Here is a tiny trained network, its code and every weight. The questions are about switching its units off for an input and a class, where a switched-off unit gives its printed mean instead of its output.

import numpy as np


def w(rows, s, z=0):
    codes = np.array(rows[::2]) - 128.0
    scale = np.full(codes.shape[1], s)
    scale[-1] = z or s
    return codes * scale


def f(y):
    return np.maximum(y, 0)


def log_softmax(a):
    a = a - a.max(-1, keepdims=True)
    return a - np.log(np.exp(a).sum(-1, keepdims=True))


def net(x, mask):
    res = np.array(x, float).reshape(1, 6) / 4 @ E
    y = f(res @ A[0][:, :-1].T + A[0][:, -1])
    res = res + np.where(mask, y, B[0][:, -1]) @ B[0][:, :-1]
    return log_softmax(res[-1] @ U[:, :-1].T + U[:, -1])


A, B = {}, {}
E = w([
[140,203,191,69,205,100,158,109,184,148,48,97],'x0',
[124,157,95,155,111,51,154,255,56,174,42,210],'x1',
[100,210,117,185,127,64,197,153,98,76,185,71],'x2',
[135,110,132,118,138,115,151,147,137,114,126,130],'x3',
[147,123,118,152,101,155,36,162,162,32,31,63],'x4',
[88,57,175,164,157,123,182,64,7,95,59,146],'x5',
],0.0087)
A[0] = w([
[139,120,171,129,116,165,39,172,118,15,43,48,48],'N0',
[87,78,196,162,175,144,127,46,45,83,81,112,29],'N1',
[126,148,168,38,157,89,184,56,90,224,232,198,18],'N2',
[26,50,170,168,205,157,182,89,34,89,78,133,14],'N3',
[121,45,81,172,24,195,141,158,76,55,225,142,93],'N4',
[172,45,92,133,92,190,108,145,76,118,158,105,253],'N5',
[181,147,187,52,221,148,162,56,119,148,51,80,221],'N6',
[33,63,114,105,189,191,129,23,188,99,205,16,97],'N7',
[136,44,146,85,159,213,135,128,142,216,117,151,60],'N8',
[170,135,159,80,94,93,97,160,197,123,224,144,63],'N9',
[137,225,152,115,183,100,135,94,141,112,66,79,134],'N10',
[70,240,115,189,161,21,191,121,69,37,229,2,62],'N11',
],0.0065,0.0041)
B[0] = w([
[214,84,94,158,13,78,201,99,106,75,206,123,208],'N0',
[130,147,83,117,178,126,60,161,203,138,193,87,198],'N1',
[148,149,84,211,28,175,184,61,104,35,187,82,209],'N2',
[157,199,6,159,159,179,51,140,200,156,161,122,206],'N3',
[89,142,209,155,145,212,134,137,116,169,135,79,219],'N4',
[81,117,190,145,138,149,120,145,118,129,63,113,212],'N5',
[101,123,188,198,145,146,121,149,133,131,95,104,222],'N6',
[2,148,71,103,160,23,168,162,50,115,36,161,240],'N7',
[194,87,148,36,99,114,123,53,125,119,117,192,179],'N8',
[150,147,67,93,181,181,113,177,190,144,96,91,173],'N9',
[91,133,192,176,95,174,180,154,164,131,114,92,189],'N10',
[168,92,171,64,131,107,71,17,164,186,103,216,245],'N11',
],0.0087,0.011)
U = w([
[182,124,80,186,50,133,188,79,98,56,210,82,28],'0',
[145,202,28,114,210,167,44,178,221,163,176,77,39],'1',
[173,73,194,79,146,128,38,37,133,156,97,216,88],'2',
[54,177,51,158,170,40,180,211,26,172,49,194,171],'3',
[113,143,142,160,134,150,120,129,123,166,109,123,226],'4',
[103,147,254,179,177,201,152,155,113,179,134,60,1],'5',
],0.0089,0.007)

Each question gives the input, the list of numbers given to net, and the class t.
The units are the neurons (one row each of A and B). Each row of codes is followed by its name. A weight is (code - 128) times the scale printed after its matrix; where a second scale follows, it is the last column's (A, B and U).
mask holds one flag per neuron, in row order. A switched-off neuron (its flag False) gives its mean, the last column of its row in B, instead of its output. The means were averaged over made-up inputs and are rounded, as every weight is.
A unit's drop is (log p(t) with every unit on - log p(t) with that unit switched off) / (log p(t) with every unit on - log p(t) with every unit switched off).
The circuit of an input: a set's keep is (log p(t) with only the set's units on - log p(t) with every unit switched off) / (log p(t) with every unit on - log p(t) with every unit switched off). Starting from all 12 units, units are removed one at a time, each time the one whose removal leaves the highest keep (on an exact tie, the one counted first), for as long as the keep stays at least 0.8.
units of the circuit, in order: the units of the circuit, biggest drop first
most important unit: the unit with the biggest drop
k most important neurons: the k neurons with the biggest drops, biggest first
drop when u is switched off: that unit's drop, to one decimal
input [2,-6,-2,-1,3,5], class 3: most important neuron -> (N7)
input [-2,6,-7,4,-5,8], class 1: units of the circuit, in order -> (N3, N1)
input [3,-1,2,-1,-5,-1], class 0: 4 most important neurons -> (N2, N4, N5, N7)
input [6,1,-4,3,-1,0], class 5: 2 most important neurons -> (N11, N6)
input [-1,7,-7,4,-7,2], class 0: 3 most important neurons -> (N2, N11, N7)
input [-3,4,2,0,-7,-3], class 0: 2 most important neurons -> (N2, N7)
input [6,6,6,-5,-5,1], class 2: 2 most important neurons -> (N11, N7)
input [8,2,-6,-6,7,7], class 5: 3 most important neurons -> (N6, N10, N2)
input [-6,-4,-7,-8,6,8], class 1: 2 most important neurons -> (N1, N3)
input [2,7,-7,3,0,6], class 2: 2 most important neurons -> (N7, N8)
input [5,7,1,8,-8,-5], class 0: 2 most important neurons -> (N2, N7)
input [8,3,5,3,-7,-7], class 5: 3 most important neurons -> (N0, N10, N3)
input [-7,1,8,-6,6,-4], class 2: 2 most important neurons -> (N11, N2)
input [-3,0,2,-6,-8,6], class 0: most important unit -> N2
input [-6,-2,6,7,-4,5], class 4: units of the circuit, in order -> (N4, N3, N11)
input [-4,-2,-7,-7,-4,7], class 1: 3 most important neurons -> (N3, N1, N11)
input [-2,4,4,-1,-4,-7], class 1: 3 most important neurons -> (N7, N9, N0)
input [1,-2,4,-1,2,-3], class 2: units of the circuit, in order -> (N11, N3)
input [5,-5,6,-3,7,-3], class 0: drop when N0 is switched off -> 2.2
input [-1,-7,-2,-2,-5,5], class 3: drop when N0 is switched off -> 0.1
input [-8,-1,5,-7,2,3], class 5: most important unit -> N4
input [2,-8,-4,7,-3,-1], class 3: drop when N7 is switched off -> 0.8
input [4,-4,8,2,0,2], class 2: drop when N11 is switched off -> 1.6
